cols: P E U C Y M G F R A
gev: [-14.8 -16.6   8.2  10.6  -0.8  -5.3 -24.1  -4.2 -38.3   0.5]
vaz: [-14.9  18.1  24.0   0.7  46.3 -20.9  51.5  -5.1  -7.1 -17.3]
fil: [ 24.2   5.0  20.6  -9.3 -12.3   3.7 -45.7  19.0  -2.6 -32.1]
bisu: [ 55.5 -17.3   4.1  11.9 -28.7 -18.4  50.6  34.8  -9.7  21.8]
Timo: [ -6.8 -20.6  36.9   1.6 -18.8 -29.3 -28.5  -6.6  -7.3  -2.6]
gufot: [  3.0 -10.4 -33.5 -21.8  36.3   6.6  24.6  -3.2  19.0 -20.8]
miv: [ 19.4 -34.5   2.7 -19.8   2.8   0.1   6.9  23.6  23.1  50.2]
Popi: [-10.1  53.6  68.6   7.7   0.6   9.6  18.4 -27.2  20.2  24.7]
sodep: [  3.0  36.3 -10.4 -20.7  24.6   6.6 -21.8  19.0  -3.2 -33.5]
rab: [ -9.1 -11.7  23.9 -16.7 -53.0  10.2  -9.9  -0.2  29.6   6.9]
down: [  3.7 -18.4] : M
order: [-20.8  19.0  -3.2  24.6   6.6  36.3 -21.8 -33.5 -10.4   3.0] : gufot

cols: V B L X
gukab: [ 19.2 -17.3 -57.7   1.6]
vurog: [ 22.7 -24.2 -51.4  19.2]
gemi: [-38.7  44.6  33.3 -36.5]
feg: [ 11.9 -10.9  -5.3   7.2]
gan: [ 39.3 -37.9 -65.2  50.8]
tik: [-53.4  45.2  41.4 -40.3]
Bino: [-37.9  39.3 -65.2 -27.6]
zop: [-27.1  33.4  49.8 -30.3]
asked: [ 39.3 -37.9 -65.2] : gan
asked: [-37.9 -65.2] : gan
asked: [-38.7  44.6] : gemi

cols: Z N H Q K T D
delov: [-56.1 -33.8   7.0 -70.5  12.0  63.2 -12.8]
luv: [ 21.6 -23.5 -16.7   3.1 -13.4  47.0  67.4]
ruz: [ 26.2 -44.2  55.1  34.3  47.5 -55.2 -11.9]
Mab: [ -4.4  73.8 -38.0 -49.6 -88.5  20.2 -22.9]
fif: [-39.2 -22.1  43.7 -49.3 -25.8  11.8 -37.7]
guko: [-39.3  43.7 -37.7 -49.3 -25.8 -22.1  11.8]
pimat: [ 71.8 -52.6 -54.9  25.3  15.2 -71.7  -8.2]
down: [ -4.4 -39.2] : Z
order: [-25.8  11.8  43.7 -37.7 -22.1 -49.3 -39.3] : guko

cols: zad Ridug Fudu Zubu Neniz
Mor: [ -1.3 -36.1 -40.6  21.2 -41.5]
padaf: [ 20.5 -58.4 -16.3 -41.5 -67.9]
nud: [ 21.2 -41.5  -1.4 -36.1 -40.6]
dis: [ 14.7   7.4 -11.7   7.6  -6.9]
down: [-36.1 -58.4] : Ridug
order: [-41.5  -1.3 -36.1 -40.6  21.2] : Mor
order: [-67.9 -58.4 -41.5 -16.3  20.5] : padaf
order: [-41.5  21.2 -40.6 -36.1  -1.3] : Mor
order: [-36.1 -40.6 -41.5  21.2  -1.4] : nud

cols: Nafo repat muzu dok gepa dup Revu tov Voga Fiv
pebi: [ 41.6 -22.8  33.4  -8.3  35.9  40.1  73.0  42.3 -10.4  36.0]
Tamas: [-22.0  21.9  -2.1   4.2  -4.6  26.5 -23.2   0.0  18.3  42.4]
Ran: [-16.2  23.0  -2.5   6.8  -5.5  19.3 -23.2   0.0  18.3  33.6]
tafud: [-22.0 -18.9  -2.1   4.2  -4.6  26.5 -19.9  -0.6  16.3  42.4]
gobed: [-21.1   9.1  29.3  19.0  35.9  48.2  55.9 -14.4  -7.7  42.6]
zazis: [ 56.1 -23.1  32.9   0.0  40.7   8.3  69.3  31.7  -8.4 -10.7]
zeg: [ 32.9 -10.7   8.3   0.0  40.7  31.7  69.3 -23.1  -8.4  56.0]
dimus: [ 33.4  40.1 -25.6 -10.4  35.9  42.3  72.9  41.6  -8.3  36.0]
Zabab: [-28.9  25.2  -1.9  10.5  -5.9  27.1 -17.4  -5.6  14.8  42.3]
topid: [ 41.6 -25.6  33.4  -8.3  35.9  40.1  73.0  42.3 -10.4  36.0]
gikug: [ 17.5 -17.4  31.7  -5.9  34.7  53.0  66.9  27.5 -10.9  53.6]
sonot: [-23.7   2.8  20.3   1.3  27.2  51.2  37.6  -9.4  -6.8  54.2]
order: [ 54.2 -23.7   2.8  20.3   1.3  27.2  51.2  37.6  -9.4  -6.8] : sonot
asked: [-16.2  23.0  -2.5   6.8  -5.5  19.3 -23.2   0.0  18.3  33.6] : Ran
down: [42.4 33.6 42.4] : Fiv
down: [ -2.1  -2.5  -2.1  29.3  32.9   8.3 -25.6] : muzu
order: [-25.6 -10.4  -8.3  33.4  35.9  36.0  40.1  41.6  42.3  73.0] : topid
order: [-23.1 -10.7  -8.4   0.0   8.3  31.7  32.9  40.7  56.1  69.3] : zazis

cols: sus Zevid telu Bafav
lural: [ 86.4 -19.6  -1.7  -2.3]
zodor: [-24.8  86.3   7.5 -12.9]
loka: [-19.5  -1.7  86.4  -2.3]
Laba: [ 26.1 -72.3   1.5   1.3]
meve: [-75.1  47.5   6.6   2.7]
bol: [-72.3  26.1  -0.3   2.5]
daka: [ 6.3 36.7 30.1  0.7]
Tor: [-6.1 64.3  2.7  6.6]
vit: [-48.0  84.7   9.1   3.8]
order: [30.1 36.7  6.3  0.7] : daka
asked: [-72.3  26.1] : bol
order: [-19.5  -2.3  -1.7  86.4] : loka
asked: [-6.1 64.3  2.7] : Tor
order: [ -2.3 -19.6  86.4  -1.7] : lural
asked: [2.7 6.6] : Tor

cols: ges Zubad dop pemiv Tigop
reves: [ -1.8  -9.9   4.1 -54.9  66.8]
topiv: [-10.0   4.1 -54.9  -1.8  66.8]
pokop: [-10.0   4.1 -54.9  -1.8 -63.3]
Kega: [-10.7 -15.7 -54.9  -1.8 -34.4]
order: [ -1.8 -34.4 -10.7 -15.7 -54.9] : Kega
asked: [-1.8 66.8] : topiv
order: [ 66.8  -1.8 -54.9   4.1 -10.0] : topiv

cols: ratet vik ziti tizav
bolu: [-23.8 -51.5  16.1 -28.2]
nav: [76.6 -2.6 -8.2 79.9]
suve: [ 67.3 -45.3  14.5 -55.4]
muvo: [ 86.6  37.5 -12.7  12.5]
gimif: [-37.6  77.4  26.6  11.9]
fesar: [-78.7 -56.0 -44.9  17.7]
buna: [ 28.7  59.5 -76.2  43.8]
asked: [-44.9  17.7] : fesar
down: [ 76.6  67.3  86.6 -37.6 -78.7] : ratet
down: [ 16.1  -8.2  14.5 -12.7  26.6] : ziti
down: [-51.5  -2.6 -45.3  37.5] : vik

